Each row has a name. Each piece below is followed by the name of the row it came from, unless a question asks for something else. Each question is about the rows just above it. Some pieces are copies with a little noise. Places in a row count from 0.

Columns, left to right: A C K G
[  8 -13 -13 -13] = k499
[  9  -3  37 -16] = k580
[ 26  -6  48 -13] = k76
[  4  -1  39 -12] = k23
[  5   1 -42  41] = k608
[  6   4 -44  42] = k814
[  8   2 -41  41] = k40
[  7  -2 -40  41] = k591
[ 10  -6  48 -13] = k799
[10 -6 48 -3] = k855
[-10  -4 -51   4] = k6
asked: [  6   4 -44  42]  k814
Which column holds this, read top down? [-13 -16 -13 -12  41  42]  G
Which column holds [37 48] top down?  K
Places of [-13] in row k499:  1 2 3
asked: [10 -5 47 -2]  k855

Columns, left to right: J N D Z
[ 12  -2   2 -21]  k76
[ 7 -7  5 -2]  k499
[ -5   8 -12  13]  k855
[  8  13 -11  -5]  k40
[ 6 -7 -2  9]  k23
[-10  14 -16  10]  k608
[-15  31 -23   0]  k580
[ 7 -7  4 12]  k591
[ 43 -30  30 -12]  k171
[ 6 -7 -2  9] is in which row?  k23
Put [-12  -5   8  13] back in order: which row is it?  k855
Put [ 13 -12   8  -5] back in order: which row is it?  k855
The rest of the row after [ 7 -7  5]:  [-2]
asked: [ 11  -3   4 -22]  k76
asked: [ -6  10 -12  14]  k855
Every place of [5] in k499:  2

Columns, left to right: U H E B L Y
[-31  28 -21  30 -24   3] : k608
[ 39  22  30  25  17 -26] : k591
[ -8  22 -32 -27  35 -34] : k814
[-31 -11  33 -20  -7  26] : k6
[-21  23 -36  42   0 -26] : k855
[ -3  12  39  -2  29 -22] : k171
[ 25 -25  24  17  -8  26] : k23
[-32 -37  12   5  41 -27] : k499
[ -4 -37  24   0 -11  31] : k799
[-23 -28  23  34 -35 -13] : k76
asked: [ -3  12  40  -1  29 -20]  k171
asked: [-33 -38  11   5  42 -27]  k499
The rest of the row after [-8 22]:  [-32 -27  35 -34]

Columns, left to right: W F M X S Q P R
[ 18 -40  29 -14  20  26  33  -7] = k814
[  9 -17 -16 -30  38 -19 -11  -8] = k6
[ 11 -35  31 -36   4 -17 -21  36] = k499
[ 36  27  23  33 -32  15  41  40] = k608
[ 11 -35  31 -36   4  28 -12 -41] = k171
[ 38  39  37 -31  30  33   1  32] = k591
[-20  38 -28 -31 -29  38 -36 -24] = k23
[-14 -17  -5 -28   6  32 -13  24] = k855
[-26  17  22  33 -21  -1  10  15] = k76
[ 32 -28 -16 -14  24   6  -5 -13] = k799
[-18  10  -1 -29 -22 -22 -15  21] = k580
asked: [  8 -18 -16 -29  38 -19 -11  -8]  k6
asked: [ 12 -35  31 -36   4  28 -11 -40]  k171
After [38 39], its row goes on with  [ 37 -31  30  33   1  32]
Which column holds this, read top down? [ 23  31  37 -28  -5  22 -16  -1]  M
Put [-28 -16 -14 -13  -5   6  24  32] back in order: which row is it?  k799
Every place of [-29] in k23:  4
[-40 -17 -35] is in which column, read top down?  F

Columns, left to right: movos Tolud fimiz Sino kudal topez gisu
[-36   3 -39  35 -23 -22 -32] : k799
[ 15   9  30 -33  27  25  27] : k23
[ 15  32  -9 -35  30  20 -31] : k608
[  0  -3 -17  -6 -28 -15   8] : k580
[-3 33  5 36 -3 31 -3] : k855
[  8  15   1 -29  10   7 -19] : k814
[ 34   5  31 -29  22  34  31] : k591
[ 16  19  11 -33  17  18   1] : k76
[-36   3 -39  35 -23 -22  38] : k171
Every place of [33] in k855:  1
asked: [-36   3 -40  35 -23 -22  38]  k171

Columns, left to right: Kezad Suvu Repas Topa kem Zit Der
[ 39  39   5   5  39   5 -28]  k580
[  9  24   5   6  27   2 -26]  k6
[ 26   0  13  26  26   2 -26]  k591
[  4  17 -34 -30   2  25 -17]  k608
asked: [ 26   0  14  26  26   2 -25]  k591
After [26 26], its row goes on with  [  2 -26]
Which row holds these entries in another order? [-28   5   5   5  39  39  39]  k580
Every place of [26] in k591:  0 3 4
Every place of [5] in k580:  2 3 5
After [26  0 13], its row goes on with  [ 26  26   2 -26]

Columns, left to right: zadi tatid voze vibu pevul
[ 34 -45 -35 -11  52] = k171
[ 35 -36 -11  10  19] = k814
[-34  34 -11 -45  52] = k23
[-34  34 -11 -26  15] = k76
[ 36 -36 -11  10  25] = k499
Put [ 34 -11 -45  52 -34] back in order: which row is it?  k23
Which column holds [-45 -26] top down?  vibu
Which column holds [19 52 15 25] top down?  pevul
The rest of the row after [ 36 -36 -11  10]:  [25]
Go on from [-11 -45] to the end of its row.  [52]

Columns, left to right: Zizu kuvop Vatom zefo levup piveb Zutud liluk Bafi tizo
[ 52  42  34  34  37   8  18  40 -14  37] -> k814
[-34  33 -19 -31 -31  -8  -5 -29 -29  30] -> k591
[-21  -8  19  33  -9   6 -14 -14  43 -37] -> k855
[ 11  17  29  12 -32 -45  31 -11  35  15] -> k171
[ 19  30  18   6  -9   7  30  19 -38  34] -> k580
[ 27  41  38  11  17  28  23  44 -20  45] -> k799
[ 33  43  38  10  17  39  30  21 -36  30] -> k40
[-19 -34 -29  30  34  -8 -31 -29  -5 -31] -> k6
[-21  -8  19  33 -10  -8 -14 -14  43  13] -> k76
[-26  33  31 -26 -26 -26  33  33 -27  33] -> k23
At which places does k23 hold [-26]?  0 3 4 5
asked: [ 51  43  33  32  37   9  17  40 -14  37]  k814
Go on from [-9  7] to the end of its row.  [ 30  19 -38  34]
After [-19 -31 -31], its row goes on with  [ -8  -5 -29 -29  30]
Which column holds this, read top down? [-8  6]  piveb
Every place of [34] in k814:  2 3
Put [-34 -31 -31 -29 -29 -19  -8  -5  30  34] back in order: which row is it?  k6

Columns, left to right: gev Bovog bive Kibe gugon Mov zabo fomu ligit zol
[ -6 -25  46  33  18  14  30  -7 -16 -11]  k76
[-48 -12 -52 -14  19 -20  41 -27 -14  -5]  k40
[-34  48 -42  51  20  49  -6 -41  27 -47]  k499
[-40 -24 -31  25  24 -12 -22  46  46  48]  k23
[-49 -10  -1  30  17 -45  36 -32 -19 -33]  k591
[-15  19 -20 -52  41 -12  -5 -14 -48 -27]  k580
[ -7  44 -20 -52  41 -12  -4 -14   9  39]  k171
After [-20 -52  41 -12  -4], its row goes on with  [-14   9  39]
Which column holds [-14  27  46 -19 -48] top down?  ligit
Which row holds these entries in another order? [ 19  -5 -20 -52 -14  41 -12 -48 -14 -27]  k40
asked: [-40 -24 -31  26  24 -11 -21  47  45  47]  k23
asked: [-35  48 -42  51  20  48  -6 -43  28 -47]  k499
asked: [-48 -10 -50 -14  19 -19  41 -28 -14  -4]  k40
Which row holds these entries in another order? [-27 -48 -14  -5 -12  41 -52 -20  19 -15]  k580

Columns, left to right: nibe teza sido davu Tis nes ropu zisa
[  9  -2  15 -36 -11  25   1  14] : k814
[-21  23  -9   7   7 -15  -3   4] : k591
[  6 -21  41  -3  15  41   4   0] : k40
[-16  26 -37   6   6 -37 -37  11] : k855
[-15  24 -12  10  11 -30  -4   5] : k23
[  4   4   7 -12 -17   7  -5  22] : k171
asked: [-19  23 -10   8   8 -14  -4   3]  k591
Places of [10] in row k23:  3
At which places does k40 hold [41]?  2 5
asked: [  9  -2  15 -36 -11  25   1  14]  k814
Every place of [-37] in k855:  2 5 6

Columns, left to right: vozu zup fasik dilef kinib
[ -8  -6 -13 -27  32]  k6
[ 14  40  -9 -19  -5]  k814
[ -8  -5 -13 -27  29]  k608
Which column holds this, read top down? [-13  -9]  fasik
[-19 -27] is in which column, read top down?  dilef

Columns, left to right: Simos Zik Rade kereg fita Gipu
[ 15   0 -10  39  20  40] : k799
[ 38  20 -10  15  40   0] : k608
[ 19  29 -10   3  20   0] : k591
Go on from [15 40] to the end of its row.  [0]
[-10   0  15  20  39  40] is which row reordered?  k799

Columns, left to right: Bupa kudek Bana Sile kup
[ 4 14  1  4 14] -> k855
[-24   7  15  13   6] -> k799
[29  1 13 49 51] -> k6
[ 15  13 -15   4  13] -> k499
Which column holds this, read top down? [  4 -24  29]  Bupa
asked: [ 4 14  1  4 14]  k855
At which places does k855 hold [14]?  1 4
asked: [ 15  13 -15   2  13]  k499

Columns, left to right: bifa taru kula Bine
[ 0  6  3 17] = k814
[ 13  25  -4 -22] = k855
[-17 -33  35  22] = k591
[12 21 21 21] = k6
[-11 -19  -5 -22] = k40
[ 8 29 31 30] = k608
[ 11  21 -12  20] = k580
Which column holds [ 13 -17  12 -11   8  11] top down?  bifa
Go on from [12 21] to the end of its row.  [21 21]
Put [-12  11  20  21] back in order: which row is it?  k580
Go on from [6 3] to the end of its row.  [17]
asked: [ 11  23 -13  22]  k580
asked: [-17 -34  35  22]  k591
Every place of [21] in k6:  1 2 3

Columns, left to right: Tas rur daz pegod Miput
[45  4 15 20  8] = k171
[-11  35  37  37  22] = k591
[ 8  4 21 15 45] = k499
[-11  22  35  37  37] is which row reordered?  k591
asked: [ 9  4 22 15 45]  k499
[15 20  8 45  4] is which row reordered?  k171

Columns, left to right: siro Mema Sibi poba Ber Mor
[ 1 -4 -2 -4 -5  0] = k23
[ -1  -2   1   3  -3 -39] = k799
[  1   9  18   0 -18  -4] = k591
[  0   0   1   2 -24  -2] = k171
[0 0 0 1 1 0] = k608
[ 0 -1 -2 -5 -3  0] = k76
[0 0 1 2 0 0] = k580
[  7  15  23 -14  -4   1] = k499
[ -2  -3  -1   3 -39   2] = k6
[  3  19  21   1 -24  -4] = k40
[  5   7  18 -12  -1   1] = k855
[-24  -4   1   3  19  21] is which row reordered?  k40
Put [-39  -3  -2  -1   2   3] back in order: which row is it?  k6

Columns, left to right: mene Vap tilik Rukit dav senil
[15  2  8 14 31 -2] = k799
[ 17 -11  -8 -40 -40  -9] = k499
[ 20 -11  -9  -7  -8  -8] = k76
[ 25  -2  -6 -19 -19  -4] = k855
[31  8 -2 14 14  2] = k40
[ 27   0  -6 -13 -13  -3] = k591
[ -8 -15  -1 -12 -12 -22] = k171
Which column holds [15 17 20 25 31 27] top down?  mene
The rest of the row after [14 31]:  [-2]
[ -7 -19  14 -13] is in which column, read top down?  Rukit
[14 14 -2  8 31  2] is which row reordered?  k40

